Below are the code and all the weights of a small trained network. Each question names an input and a class and asks about switching units off, where a switched-off unit gives its printed mean instead of its output.

import numpy as np


def w(rows, s, z=0):
    codes = np.array(rows[::2]) - 128.0
    scale = np.full(codes.shape[1], s)
    scale[-1] = z or s
    return codes * scale


def norm(h):
    return h / np.sqrt((h * h).mean(-1, keepdims=True) + 1e-5)


def f(y):
    return y / 2 * (1 + np.tanh(0.7978845608 * (y + 0.044715 * y**3)))


def log_softmax(a):
    a = a - a.max(-1, keepdims=True)
    return a - np.log(np.exp(a).sum(-1, keepdims=True))


def net(x, mask):
    res = np.array(x, float).reshape(1, 7) / 4 @ E
    u = 0
    for l in range(3):
        y = f(norm(res) @ A[l][:, :-1].T + A[l][:, -1])
        res = res + np.where(mask[u : u + 3], y, B[l][:, -1]) @ B[l][:, :-1]
        u += 3
    return log_softmax(norm(res)[-1] @ U[:, :-1].T + U[:, -1])


A, B = {}, {}
E = w([
[3,137,204,182,145,122],'x0',
[121,215,117,75,150,91],'x1',
[88,131,80,104,218,105],'x2',
[143,132,158,244,163,106],'x3',
[171,91,216,157,152,136],'x4',
[179,74,109,126,94,63],'x5',
[129,160,90,157,85,162],'x6',
],0.0067)
A[0] = w([
[162,205,158,102,247,243,171],'L0N1',
[219,69,182,87,1,142,235],'L0N2',
[139,192,170,186,196,61,1],'L0N3',
],0.0065,0.0014)
B[0] = w([
[92,31,93,83,17,59,216],'L0N1',
[1,72,25,89,160,54,252],'L0N2',
[131,153,171,140,191,12,179],'L0N3',
],0.009,0.0041)
A[1] = w([
[207,2,70,136,100,121,227],'L1N1',
[112,97,189,44,85,96,72],'L1N2',
[30,118,176,202,169,57,254],'L1N3',
],0.0078,0.002)
B[1] = w([
[79,32,118,74,83,1,212],'L1N1',
[104,109,214,82,178,97,165],'L1N2',
[150,104,59,160,146,168,254],'L1N3',
],0.0092,0.0076)
A[2] = w([
[73,100,213,199,72,183,72],'L2N1',
[143,183,209,2,145,188,25],'L2N2',
[122,81,96,65,120,71,254],'L2N3',
],0.0063,0.0028)
B[2] = w([
[62,146,150,165,170,184,134],'L2N1',
[131,176,254,108,173,220,128],'L2N2',
[139,123,196,74,111,149,254],'L2N3',
],0.013,0.0074)
U = w([
[106,30,134,71,120,62,245],'0',
[124,156,236,94,145,203,34],'1',
[188,124,152,231,197,84,57],'2',
[191,180,102,107,4,158,3],'3',
[75,86,92,245,148,207,105],'4',
],0.014,0.0048)

Each question gives the input, the list of numbers given to net, and the class t.
The units are the neurons (one row each of A and B). Each row of codes is followed by its name. A weight is (code - 128) times the scale printed after its matrix; where a second scale follows, it is the last column's (A, B and U).
mask holds one flag per neuron, layer by layer. A switched-off neuron (its flag False) gives its mean, the last column of its row in B, instead of its output. The means were averaged over made-up inputs and are rounded, as every weight is.
A unit's drop is (log p(t) with every unit on - log p(t) with that unit switched off) / (log p(t) with every unit on - log p(t) with every unit switched off).
unit that matters most: the unit with the biggest drop
k most important neurons: the k neurons with the biggest drops, biggest first
k most important neurons of layer l: the k neurons of layer l with the biggest drops, biggest first
drop when u is switched off: that unit's drop, to one decimal
input [6,-4,-5,-4,-7,-3,4], class 4: unit that matters most : L2N3
input [4,2,-3,7,-2,1,-4], class 2: 2 most important neurons : [L0N3 L0N2]
input [7,5,6,3,8,-7,7], class 4: 3 most important neurons : [L1N3 L1N1 L0N1]
input [8,2,1,-4,-8,2,-4], class 4: 2 most important neurons : [L1N1 L0N1]
input [6,8,-5,3,-7,7,0], class 2: 2 most important neurons : [L1N1 L0N1]
input [4,0,8,7,5,1,2], class 2: 2 most important neurons : [L0N3 L0N2]
input [8,4,1,1,3,-6,2], class 4: 2 most important neurons : [L1N3 L1N1]
input [-5,5,2,7,2,3,3], class 2: 3 most important neurons : [L0N3 L0N1 L0N2]
input [1,8,2,-1,6,4,-2], class 1: 4 most important neurons : [L0N2 L1N1 L1N2 L2N2]
input [7,1,-7,-6,-4,1,-8], class 1: 4 most important neurons : [L1N1 L0N1 L2N2 L1N2]
input [6,3,8,-7,-7,1,8], class 3: 2 most important neurons of layer 1 : [L1N1 L1N2]
input [4,6,4,-4,8,5,-1], class 1: 2 most important neurons : [L0N2 L1N1]
input [0,8,7,-5,4,8,-6], class 1: 2 most important neurons of layer 1 : [L1N1 L1N3]
input [1,0,0,7,3,-1,-3], class 2: 2 most important neurons : [L0N3 L0N2]
input [3,3,-4,-8,-8,-6,-4], class 1: most important neuron of layer 1 : [L1N1]
input [2,4,-1,4,7,-4,-1], class 2: 2 most important neurons of layer 0 : [L0N3 L0N2]
input [1,7,8,5,-3,3,4], class 2: 2 most important neurons of layer 0 : [L0N2 L0N3]
input [5,4,-5,-1,8,-7,8], class 4: 2 most important neurons of layer 2 : [L2N3 L2N1]
input [-2,8,8,-7,-7,-8,8], class 1: 2 most important neurons of layer 1 : [L1N1 L1N3]
input [-5,3,5,3,-7,-4,7], class 3: unit that matters most : L0N2
input [5,1,6,0,-1,-2,8], class 4: drop when L1N1 is switched off : 0.2
input [2,6,8,-8,3,-2,-4], class 1: drop when L2N2 is switched off : 0.4
